Here is a tiny trained network, its code and every weight. The questions are about switching its units off for an input and a class, where a switched-off unit gives its printed mean instead of its output.

import numpy as np


def w(rows, s, z=0):
    codes = np.array(rows[::2]) - 128.0
    scale = np.full(codes.shape[1], s)
    scale[-1] = z or s
    return codes * scale


def norm(h):
    return h / np.sqrt((h * h).mean(-1, keepdims=True) + 1e-5)


def f(y):
    return y / 2 * (1 + np.tanh(0.7978845608 * (y + 0.044715 * y**3)))


def log_softmax(a):
    a = a - a.max(-1, keepdims=True)
    return a - np.log(np.exp(a).sum(-1, keepdims=True))


def net(x, mask):
    res = np.array(x, float).reshape(1, 7) / 4 @ E
    u = 0
    for l in range(3):
        y = f(norm(res) @ A[l][:, :-1].T + A[l][:, -1])
        res = res + np.where(mask[u : u + 6], y, B[l][:, -1]) @ B[l][:, :-1]
        u += 6
    return log_softmax(norm(res)[-1] @ U[:, :-1].T + U[:, -1])


A, B = {}, {}
E = w([
[205,159,133,108,148,154,37,115,107,136,110,59],'x0',
[91,178,66,205,135,110,100,188,72,129,118,45],'x1',
[179,65,112,153,178,143,232,142,109,222,73,99],'x2',
[145,82,159,193,103,116,145,137,178,153,106,150],'x3',
[158,105,179,153,93,126,126,124,28,132,186,137],'x4',
[28,182,77,243,93,203,212,53,80,162,250,121],'x5',
[127,123,85,67,89,118,164,107,184,59,40,196],'x6',
],0.0019)
A[0] = w([
[120,51,158,229,32,31,96,166,131,72,172,171,160],'0.n1',
[103,228,140,138,218,176,53,123,134,124,150,37,9],'0.n2',
[219,96,213,132,153,94,71,147,58,201,223,106,99],'0.n3',
[77,141,154,112,56,148,87,99,137,33,208,213,50],'0.n4',
[147,129,204,142,70,137,67,55,97,126,242,208,53],'0.n5',
[139,106,252,140,108,114,87,185,121,146,76,129,1],'0.n6',
],0.0025,0.0013)
B[0] = w([
[71,212,237,90,95,220,112,134,138,121,103,125,224],'0.n1',
[109,126,20,131,189,84,120,188,159,98,106,108,168],'0.n2',
[45,130,156,151,98,251,193,101,80,104,154,128,207],'0.n3',
[143,191,188,109,51,180,45,89,159,127,78,193,249],'0.n4',
[98,147,161,106,53,206,125,81,184,73,99,221,235],'0.n5',
[142,92,141,194,134,156,146,163,153,134,98,172,112],'0.n6',
],0.003,0.0014)
A[1] = w([
[114,188,80,112,170,94,72,203,62,90,148,70,147],'1.n1',
[180,33,218,57,159,77,112,154,139,90,74,154,86],'1.n2',
[173,146,114,1,140,157,80,31,99,69,145,92,87],'1.n3',
[115,98,132,218,108,163,156,95,50,216,220,73,183],'1.n4',
[209,88,103,149,180,148,139,114,105,197,84,72,250],'1.n5',
[94,158,102,65,158,132,86,99,152,120,164,73,80],'1.n6',
],0.0034,0.0018)
B[1] = w([
[108,139,104,131,175,141,177,116,43,99,155,79,189],'1.n1',
[169,60,126,215,188,90,155,124,154,216,137,136,201],'1.n2',
[96,157,202,119,152,169,43,158,183,106,101,198,186],'1.n3',
[93,19,188,254,178,219,243,93,147,197,175,149,254],'1.n4',
[61,148,175,117,118,156,59,172,166,70,163,145,204],'1.n5',
[119,82,115,127,126,122,106,186,152,78,142,115,143],'1.n6',
],0.0035,0.0028)
A[2] = w([
[73,157,22,97,85,87,249,59,173,74,79,222,250],'2.n1',
[109,166,125,129,110,157,114,146,67,40,177,103,68],'2.n2',
[142,145,59,213,112,177,223,67,116,182,204,109,196],'2.n3',
[111,114,53,127,131,86,255,56,133,183,149,150,70],'2.n4',
[146,129,191,56,114,239,101,95,98,146,159,201,150],'2.n5',
[178,139,163,51,126,121,42,213,84,96,148,113,25],'2.n6',
],0.0034,0.0014)
B[2] = w([
[70,92,237,252,145,228,144,90,86,152,227,83,230],'2.n1',
[152,137,68,118,139,88,144,135,163,85,51,92,158],'2.n2',
[152,33,194,162,206,109,191,154,65,204,113,54,252],'2.n3',
[173,57,182,198,195,176,175,162,92,215,195,83,162],'2.n4',
[25,164,110,162,90,153,126,94,184,68,171,123,230],'2.n5',
[89,114,100,178,111,144,223,135,87,170,174,111,143],'2.n6',
],0.0042,0.0033)
U = w([
[226,36,197,36,216,18,31,212,252,183,30,228,187],'0',
[239,196,35,9,16,45,190,42,15,208,195,173,3],'1',
[68,28,229,230,239,223,237,121,33,231,231,33,252],'2',
[228,202,48,18,23,36,172,23,30,218,156,139,3],'3',
[47,235,14,22,225,78,26,227,50,27,126,12,142],'4',
[15,224,237,128,27,224,32,33,197,22,185,233,241],'5',
[186,196,50,93,82,23,158,193,3,109,52,39,36],'6',
],0.0041,0.0032)

Each question gives the input, the list of numbers given to net, and the class t.
The units are the neurons (one row each of A and B). Each row of codes is followed by its name. A weight is (code - 128) times the scale printed after its matrix; where a second scale follows, it is the last column's (A, B and U).
mask holds one flag per neuron, layer by layer. A switched-off neuron (its flag False) gives its mean, the last column of its row in B, instead of its output. The means were averaged over made-up inputs and are rounded, as every weight is.
A unit's drop is (log p(t) with every unit on - log p(t) with that unit switched off) / (log p(t) with every unit on - log p(t) with every unit switched off).
The circuit of an input: a set's keep is (log p(t) with only the set's units on - log p(t) with every unit switched off) / (log p(t) with every unit on - log p(t) with every unit switched off). Starting from the 12 units with the biggest drops (on a tie, the unit counted first), units are removed one at a time, each time the one whose removal leaves the highest keep (on an exact tie, the one counted first), for as long as the keep stays at least 0.8.
units of the circuit, in order: the units of the circuit, biggest drop first
unit that matters most: the unit with the biggest drop
top k neurons: the k neurons with the biggest drops, biggest first
k most important neurons of layer l: the k neurons of layer l with the biggest drops, biggest first
drop when u is switched off: that unit's drop, to one decimal
input [5,4,-8,-5,1,6,-3], class 4: units of the circuit, in order : [0.n2 2.n1 2.n2]
input [2,6,-2,3,-3,-7,0], class 6: units of the circuit, in order : [1.n4 2.n6 2.n1]
input [6,2,2,-5,3,-8,-1], class 4: units of the circuit, in order : [1.n4 2.n3]
input [-1,2,3,5,-2,-7,-6], class 0: top neuron : [2.n1]
input [-3,8,-6,-8,-5,3,-8], class 4: units of the circuit, in order : [2.n1 2.n2]
input [7,-1,6,-6,3,-2,0], class 4: units of the circuit, in order : [1.n5 2.n1 2.n3]
input [0,-4,0,0,7,3,0], class 5: units of the circuit, in order : [0.n5 2.n5]
input [2,-8,4,-5,8,4,8], class 5: units of the circuit, in order : [1.n3 2.n5]
input [-1,-5,1,-6,-5,3,5], class 5: 2 most important neurons of layer 1 : [1.n3 1.n4]
input [1,1,-3,0,4,3,-1], class 5: top 2 neurons : [0.n5 0.n4]
input [-6,-5,1,-1,-8,-1,7], class 2: top 2 neurons : [2.n1 2.n4]
input [3,-3,1,-1,8,-6,1], class 5: top 4 neurons : [0.n3 2.n3 2.n5 0.n2]
input [-4,8,3,0,-8,-4,-8], class 4: top 2 neurons : [2.n1 1.n5]
input [7,0,-4,-8,-2,5,1], class 4: unit that matters most : 0.n2
input [2,7,-3,0,6,-3,-1], class 4: 3 most important neurons of layer 2 : [2.n1 2.n2 2.n4]
input [-2,0,3,-5,1,-2,3], class 0: 3 most important neurons of layer 1 : [1.n2 1.n4 1.n5]
input [-8,8,-1,0,8,-7,3], class 6: top 2 neurons : [1.n4 2.n1]
input [5,8,7,-6,-7,-7,1], class 4: 3 most important neurons of layer 1 : [1.n5 1.n1 1.n4]
input [4,8,-2,4,-2,-5,0], class 6: drop when 2.n5 is switched off : 0.2
input [4,-5,-2,4,-6,-2,0], class 0: drop when 1.n2 is switched off : 0.2
input [4,2,-1,7,6,0,8], class 5: unit that matters most : 0.n1
input [-6,-4,-5,-2,7,4,-3], class 5: drop when 0.n5 is switched off : 0.1
input [-4,-1,-4,-1,-1,0,-3], class 5: drop when 2.n6 is switched off : 0.0
